Here is a tiny trained network, its code and every weight. The questions are about switching its units off for an input and a class, where a switched-off unit gives its printed mean instead of its output.

import numpy as np


def w(rows, s, z=0):
    codes = np.array(rows[::2]) - 128.0
    scale = np.full(codes.shape[1], s)
    scale[-1] = z or s
    return codes * scale


def norm(h):
    return h / np.sqrt((h * h).mean(-1, keepdims=True) + 1e-5)


def f(y):
    return np.maximum(y, 0)


def log_softmax(a):
    a = a - a.max(-1, keepdims=True)
    return a - np.log(np.exp(a).sum(-1, keepdims=True))


def net(x, mask):
    res = np.array(x, float).reshape(1, 6) / 4 @ E
    u = 0
    for l in range(4):
        y = f(norm(res) @ A[l][:, :-1].T + A[l][:, -1])
        res = res + np.where(mask[u : u + 10], y, B[l][:, -1]) @ B[l][:, :-1]
        u += 10
    return log_softmax(norm(res)[-1] @ U[:, :-1].T + U[:, -1])


A, B = {}, {}
E = w([
[14,56,152,173,115,131,146],'x0',
[155,226,121,153,151,139,117],'x1',
[211,135,174,123,73,156,113],'x2',
[255,119,152,172,140,145,237],'x3',
[127,46,60,76,173,209,96],'x4',
[102,153,86,110,68,157,188],'x5',
],0.0046)
A[0] = w([
[114,135,102,106,136,110,141,216],'0.n0',
[122,100,80,130,116,153,215,119],'0.n1',
[43,61,118,125,90,141,95,3],'0.n2',
[122,56,172,148,166,160,82,38],'0.n3',
[113,62,178,127,172,137,104,158],'0.n4',
[30,113,126,171,202,144,178,159],'0.n5',
[74,180,123,87,126,103,2,180],'0.n6',
[128,136,158,138,153,72,142,56],'0.n7',
[70,119,112,151,167,129,149,141],'0.n8',
[88,155,171,131,97,131,90,229],'0.n9',
],0.0077,0.00076)
B[0] = w([
[189,178,136,155,140,179,110,156],'0.n0',
[189,210,48,129,65,217,175,191],'0.n1',
[112,137,178,104,175,32,94,222],'0.n2',
[89,123,193,79,160,171,206,187],'0.n3',
[87,137,183,129,131,192,142,189],'0.n4',
[142,65,80,88,132,22,104,225],'0.n5',
[205,66,1,183,89,254,141,253],'0.n6',
[168,102,124,142,101,38,139,163],'0.n7',
[120,81,140,90,171,36,97,187],'0.n8',
[92,135,145,123,103,106,251,183],'0.n9',
],0.0057,0.0055)
A[1] = w([
[81,149,140,223,131,2,118,53],'1.n0',
[217,59,101,57,164,145,58,224],'1.n1',
[43,136,50,151,60,114,75,239],'1.n2',
[139,102,215,128,115,102,128,96],'1.n3',
[69,46,57,51,83,115,187,206],'1.n4',
[75,148,242,83,37,182,143,176],'1.n5',
[106,108,216,132,180,149,140,10],'1.n6',
[119,109,218,149,88,203,148,225],'1.n7',
[129,138,73,87,137,135,119,11],'1.n8',
[82,78,5,3,84,74,99,155],'1.n9',
],0.0046,0.0012)
B[1] = w([
[204,79,144,115,47,61,100,184],'1.n0',
[11,154,99,76,198,144,89,230],'1.n1',
[202,70,141,194,84,158,158,197],'1.n2',
[185,174,174,19,76,86,101,158],'1.n3',
[132,108,201,137,157,46,126,248],'1.n4',
[89,121,218,78,99,186,141,171],'1.n5',
[112,254,155,150,133,148,156,150],'1.n6',
[71,192,138,205,190,121,232,183],'1.n7',
[150,117,166,77,97,105,125,155],'1.n8',
[47,109,180,186,132,121,84,252],'1.n9',
],0.0053,0.0044)
A[2] = w([
[97,3,121,130,74,116,149,189],'2.n0',
[111,159,79,52,196,55,120,79],'2.n1',
[87,50,133,139,163,169,145,249],'2.n2',
[134,101,213,163,104,44,78,75],'2.n3',
[99,72,216,47,120,50,106,76],'2.n4',
[201,172,206,183,150,255,151,245],'2.n5',
[156,138,187,60,156,145,154,239],'2.n6',
[110,95,139,166,240,119,121,40],'2.n7',
[152,135,64,172,26,204,104,91],'2.n8',
[67,74,111,80,133,109,78,119],'2.n9',
],0.0055,0.0014)
B[2] = w([
[175,117,217,155,188,118,112,231],'2.n0',
[192,167,131,29,112,162,78,174],'2.n1',
[126,208,149,216,109,75,138,218],'2.n2',
[125,100,89,181,2,57,119,214],'2.n3',
[132,163,73,164,97,136,142,230],'2.n4',
[74,65,141,164,83,123,98,255],'2.n5',
[46,164,130,105,97,123,123,198],'2.n6',
[75,193,154,127,160,162,113,180],'2.n7',
[114,53,99,156,101,169,157,198],'2.n8',
[150,106,120,168,189,143,152,206],'2.n9',
],0.0061,0.0046)
A[3] = w([
[129,152,156,110,129,85,118,80],'3.n0',
[10,124,68,121,125,76,68,249],'3.n1',
[145,200,135,162,62,136,159,134],'3.n2',
[122,155,115,147,172,156,141,85],'3.n3',
[129,127,54,166,107,157,154,202],'3.n4',
[137,107,146,131,166,143,254,202],'3.n5',
[73,92,109,85,174,107,94,113],'3.n6',
[125,180,75,34,149,152,84,60],'3.n7',
[104,106,132,136,131,117,103,220],'3.n8',
[160,84,109,155,126,66,153,130],'3.n9',
],0.0094,0.0017)
B[3] = w([
[137,78,129,151,92,106,133,164],'3.n0',
[194,127,149,158,162,163,137,253],'3.n1',
[78,80,145,152,193,144,73,232],'3.n2',
[113,113,144,131,64,107,167,160],'3.n3',
[185,136,81,110,135,183,132,220],'3.n4',
[84,171,72,81,97,138,113,212],'3.n5',
[184,135,99,177,190,167,60,191],'3.n6',
[156,203,138,80,88,71,99,181],'3.n7',
[152,172,128,182,143,133,170,189],'3.n8',
[254,212,143,91,99,65,83,229],'3.n9',
],0.0064,0.0057)
U = w([
[124,134,148,164,252,138,69,198],'0',
[109,114,134,63,149,95,158,6],'1',
[147,128,30,146,88,195,140,184],'2',
[174,117,176,184,94,15,111,186],'3',
[37,154,233,133,99,149,167,173],'4',
[57,129,113,102,174,87,165,30],'5',
[159,203,126,49,131,110,86,147],'6',
[78,72,105,82,140,86,131,2],'7',
],0.013,0.0048)

Each question gives the input, the list of numbers given to net, and the class t.
The units are the neurons (one row each of A and B). Each row of codes is followed by its name. A weight is (code - 128) times the scale printed after its matrix; where a second scale follows, it is the last column's (A, B and U).
mask holds one flag per neuron, layer by layer. A switched-off neuron (its flag False) gives its mean, the last column of its row in B, instead of its output. The means were averaged over made-up inputs and are rounded, as every weight is.
A unit's drop is (log p(t) with every unit on - log p(t) with that unit switched off) / (log p(t) with every unit on - log p(t) with every unit switched off).
The circuit of an input: a set's keep is (log p(t) with only the set's units on - log p(t) with every unit switched off) / (log p(t) with every unit on - log p(t) with every unit switched off). Starting from the 12 units with the biggest drops (on a tie, the unit counted first), units are removed one at a time, each time the one whose removal leaves the highest keep (on an exact tie, the one counted first), for as long as the keep stays at least 0.8.
units of the circuit, in order: the units of the circuit, biggest drop first
unit that matters most: the unit with the biggest drop
top k neurons: the k neurons with the biggest drops, biggest first
k most important neurons of layer l: the k neurons of layer l with the biggest drops, biggest first
drop of u: that unit's drop, to one decimal
input [0,1,1,2,-2,5], class 2: unit that matters most -> 0.n1
input [-7,0,1,6,1,-6], class 6: top 2 neurons -> (0.n6; 1.n1)
input [-8,-4,-6,2,8,-2], class 6: units of the circuit, in order -> (2.n1; 0.n6)
input [-8,8,-2,3,-4,8], class 2: 4 most important neurons of layer 0 -> (0.n2; 0.n5; 0.n8; 0.n3)
input [0,7,0,5,3,-5], class 4: top 2 neurons -> (0.n5; 0.n6)
input [-8,0,0,-1,7,7], class 6: 2 most important neurons of layer 1 -> (1.n1; 1.n2)
input [-8,-3,-6,5,-1,0], class 6: top 3 neurons -> (0.n6; 3.n7; 1.n2)
input [-7,6,-2,3,8,3], class 6: top 4 neurons -> (0.n6; 3.n7; 1.n1; 1.n2)
input [-6,5,-7,1,4,-4], class 6: units of the circuit, in order -> (3.n7; 2.n1)
input [-1,-4,6,0,0,8], class 4: units of the circuit, in order -> (0.n6; 1.n5)
input [-2,2,6,3,3,-5], class 4: top 3 neurons -> (0.n5; 0.n8; 0.n2)
input [-8,3,-4,-3,-3,-8], class 2: top 2 neurons -> (0.n6; 0.n2)
input [-5,8,6,-1,-5,6], class 4: top 2 neurons -> (0.n6; 0.n5)
input [-1,0,2,-6,-8,4], class 2: top neuron -> (0.n6)
input [4,6,-6,7,-4,5], class 6: top 4 neurons -> (0.n6; 0.n1; 0.n5; 3.n9)
input [4,5,2,6,8,-4], class 4: top 2 neurons -> (0.n6; 0.n3)
input [5,-6,4,-2,-4,-4], class 4: 2 most important neurons of layer 1 -> (1.n5; 1.n6)
input [-7,4,-1,7,6,-2], class 6: top 3 neurons -> (0.n6; 3.n7; 1.n1)
input [-1,-3,8,-4,-2,6], class 4: top 2 neurons -> (0.n5; 1.n5)
input [1,8,5,-7,6,-2], class 2: units of the circuit, in order -> (0.n6)
input [-2,-6,7,-3,4,2], class 4: 4 most important neurons of layer 0 -> (0.n5; 0.n3; 0.n8; 0.n4)
input [4,-3,-2,2,5,4], class 3: 2 most important neurons of layer 1 -> (1.n4; 1.n9)
input [-8,6,-7,4,0,-1], class 6: drop of 0.n6 -> 0.3
input [-1,3,5,-8,-7,7], class 2: drop of 0.n6 -> 0.9
input [-8,-5,-7,-5,-5,3], class 2: drop of 0.n6 -> 1.3
input [1,-6,8,7,-1,-8], class 4: drop of 1.n4 -> 0.0
input [1,-5,4,-6,5,2], class 0: unit that matters most -> 0.n2
